Below are the code and all the weights of a small trained network. Each question names an input and a class and asks about switching units off, where a switched-off unit gives its printed mean instead of its output.

import numpy as np


def w(rows, s, z=0):
    codes = np.array(rows[::2]) - 128.0
    scale = np.full(codes.shape[1], s)
    scale[-1] = z or s
    return codes * scale


def norm(h):
    return h / np.sqrt((h * h).mean(-1, keepdims=True) + 1e-5)


def f(y):
    return y / 2 * (1 + np.tanh(0.7978845608 * (y + 0.044715 * y**3)))


def log_softmax(a):
    a = a - a.max(-1, keepdims=True)
    return a - np.log(np.exp(a).sum(-1, keepdims=True))


def net(x, mask):
    res = np.array(x, float).reshape(1, 7) / 4 @ E
    u = 0
    for l in range(3):
        y = f(norm(res) @ A[l][:, :-1].T + A[l][:, -1])
        res = res + np.where(mask[u : u + 5], y, B[l][:, -1]) @ B[l][:, :-1]
        u += 5
    return log_softmax(norm(res)[-1] @ U[:, :-1].T + U[:, -1])


A, B = {}, {}
E = w([
[141,151,115,131,132,123,118,120,115,127],'x0',
[68,194,146,135,122,171,146,63,200,141],'x1',
[187,60,124,174,110,141,116,41,166,158],'x2',
[125,120,157,132,138,117,135,110,123,90],'x3',
[145,147,148,183,126,101,153,150,138,143],'x4',
[165,155,254,95,37,164,54,167,78,133],'x5',
[110,109,130,123,113,118,124,139,144,139],'x6',
],0.0087)
A[0] = w([
[127,79,79,2,107,191,99,61,109,108,34],'L0N1',
[198,98,153,157,107,135,103,35,149,187,1],'L0N2',
[227,56,114,145,131,134,85,178,111,109,124],'L0N3',
[109,204,164,145,90,173,114,61,198,149,97],'L0N4',
[181,165,164,254,90,92,192,175,159,161,43],'L0N5',
],0.0095,0.0036)
B[0] = w([
[106,116,161,141,197,118,32,95,124,91,188],'L0N1',
[122,104,100,179,63,170,125,166,131,82,223],'L0N2',
[92,135,141,122,131,114,188,74,103,189,244],'L0N3',
[94,130,143,108,135,114,190,79,98,197,254],'L0N4',
[94,108,142,101,209,143,4,86,114,99,203],'L0N5',
],0.015,0.006)
A[1] = w([
[193,161,248,90,35,165,70,120,102,174,34],'L1N1',
[191,52,127,105,127,103,111,175,53,132,109],'L1N2',
[122,132,188,134,224,126,20,138,163,117,93],'L1N3',
[88,187,157,95,153,139,128,205,97,102,43],'L1N4',
[223,60,162,177,74,151,118,92,159,128,1],'L1N5',
],0.011,0.002)
B[1] = w([
[146,133,116,77,225,100,174,132,203,72,255],'L1N1',
[118,123,179,113,146,131,128,76,114,170,175],'L1N2',
[118,145,112,133,165,104,46,138,133,125,235],'L1N3',
[111,170,109,188,10,183,107,160,114,132,194],'L1N4',
[162,127,97,146,68,205,95,148,107,135,179],'L1N5',
],0.013,0.0074)
A[2] = w([
[91,195,98,152,13,94,138,222,125,105,6],'L2N1',
[165,23,92,169,141,178,125,85,178,128,168],'L2N2',
[92,163,139,64,218,89,172,154,111,120,121],'L2N3',
[193,68,166,109,143,34,140,173,11,166,52],'L2N4',
[192,110,22,133,209,77,170,162,227,89,48],'L2N5',
],0.012,0.0017)
B[2] = w([
[198,74,89,177,90,161,121,140,115,118,189],'L2N1',
[137,157,101,144,100,107,111,200,103,125,232],'L2N2',
[158,83,94,171,90,115,124,142,104,146,255],'L2N3',
[24,182,114,137,126,173,158,53,210,150,170],'L2N4',
[203,145,254,33,131,128,137,166,140,74,205],'L2N5',
],0.014,0.0094)
U = w([
[161,108,79,219,28,179,123,211,116,103,196],'0',
[57,103,157,131,145,108,254,48,168,204,240],'1',
[216,118,218,47,170,60,190,210,187,55,1],'2',
[85,118,151,141,203,67,3,136,138,112,56],'3',
],0.0095,0.00095)

Each question gives the input, the list of numbers given to net, and the class t.
The units are the neurons (one row each of A and B). Each row of codes is followed by its name. A weight is (code - 128) times the scale printed after its matrix; where a second scale follows, it is the last column's (A, B and U).
mask holds one flag per neuron, layer by layer. A switched-off neuron (its flag False) gives its mean, the last column of its row in B, instead of its output. The means were averaged over made-up inputs and are rounded, as every weight is.
A unit's drop is (log p(t) with every unit on - log p(t) with that unit switched off) / (log p(t) with every unit on - log p(t) with every unit switched off).
The circuit of an input: a set's keep is (log p(t) with only the set's units on - log p(t) with every unit switched off) / (log p(t) with every unit on - log p(t) with every unit switched off). Starting from the 12 units with the biggest drops (on a tie, the unit counted first), units are removed one at a time, each time the one whose removal leaves the highest keep (on an exact tie, the one counted first), for as long as the keep stays at least 0.8.
circuit, biggest first: the units of the circuit, biggest drop first
most important unit: the unit with the biggest drop
k most important neurons: the k neurons with the biggest drops, biggest first
top k neurons in layer l: the k neurons of layer l with the biggest drops, biggest first
input [5,5,4,-4,-8,-1,-4], class 3: most important unit => L0N1
input [-4,-3,-3,5,-2,-2,2], class 0: top 2 neurons in layer 0 => [L0N5, L0N4]
input [-4,-3,-7,4,-5,7,7], class 0: 2 most important neurons => [L1N4, L0N5]
input [4,3,-7,-2,5,-6,-2], class 0: 2 most important neurons => [L1N1, L1N4]
input [2,-8,0,6,-8,-7,4], class 1: 2 most important neurons => [L1N1, L0N5]
input [-7,5,3,-7,6,-3,7], class 3: 2 most important neurons => [L0N5, L0N3]
input [3,7,-7,-5,3,-7,-3], class 0: 2 most important neurons => [L1N1, L0N3]
input [-6,-5,-5,1,-6,7,6], class 2: top 2 neurons in layer 1 => [L1N1, L1N5]
input [-5,-6,-6,8,-3,4,-6], class 0: 2 most important neurons => [L1N4, L0N4]
input [-7,-2,4,0,-4,5,-6], class 2: top 2 neurons in layer 2 => [L2N3, L2N1]
input [8,-2,-3,3,5,6,6], class 2: 3 most important neurons => [L1N1, L0N1, L2N5]
input [0,-5,1,6,-5,-6,8], class 2: 3 most important neurons => [L0N4, L2N5, L0N5]
input [6,4,-1,-8,-3,-1,-8], class 1: 2 most important neurons => [L0N4, L0N5]
input [-4,2,6,6,8,1,-5], class 3: 2 most important neurons => [L0N5, L1N3]
input [7,4,3,3,-3,-8,4], class 2: circuit, biggest first => [L2N5]
input [1,0,-5,-2,6,5,2], class 3: 3 most important neurons => [L0N5, L1N3, L1N4]
input [-8,2,-2,4,-3,4,6], class 2: 2 most important neurons => [L1N1, L0N5]
input [3,-4,-7,3,-7,-3,5], class 0: 3 most important neurons => [L1N4, L0N5, L2N1]
input [0,5,-3,-7,-4,1,-1], class 1: top 2 neurons in layer 0 => [L0N4, L0N5]
input [-4,1,2,8,4,2,5], class 3: circuit, biggest first => [L0N5]
input [-4,-4,1,1,5,0,2], class 3: top 2 neurons in layer 0 => [L0N5, L0N4]
input [5,-5,5,-4,-7,-1,-7], class 3: top 2 neurons in layer 0 => [L0N1, L0N4]
input [-7,2,7,-7,0,-6,-2], class 0: top 2 neurons in layer 1 => [L1N1, L1N5]
input [6,3,6,-7,2,-7,-1], class 2: top 3 neurons in layer 2 => [L2N5, L2N3, L2N1]
input [6,-8,-4,-7,8,3,4], class 1: top 2 neurons in layer 0 => [L0N3, L0N1]
input [8,5,-1,4,-5,3,-6], class 1: top 2 neurons in layer 2 => [L2N2, L2N5]
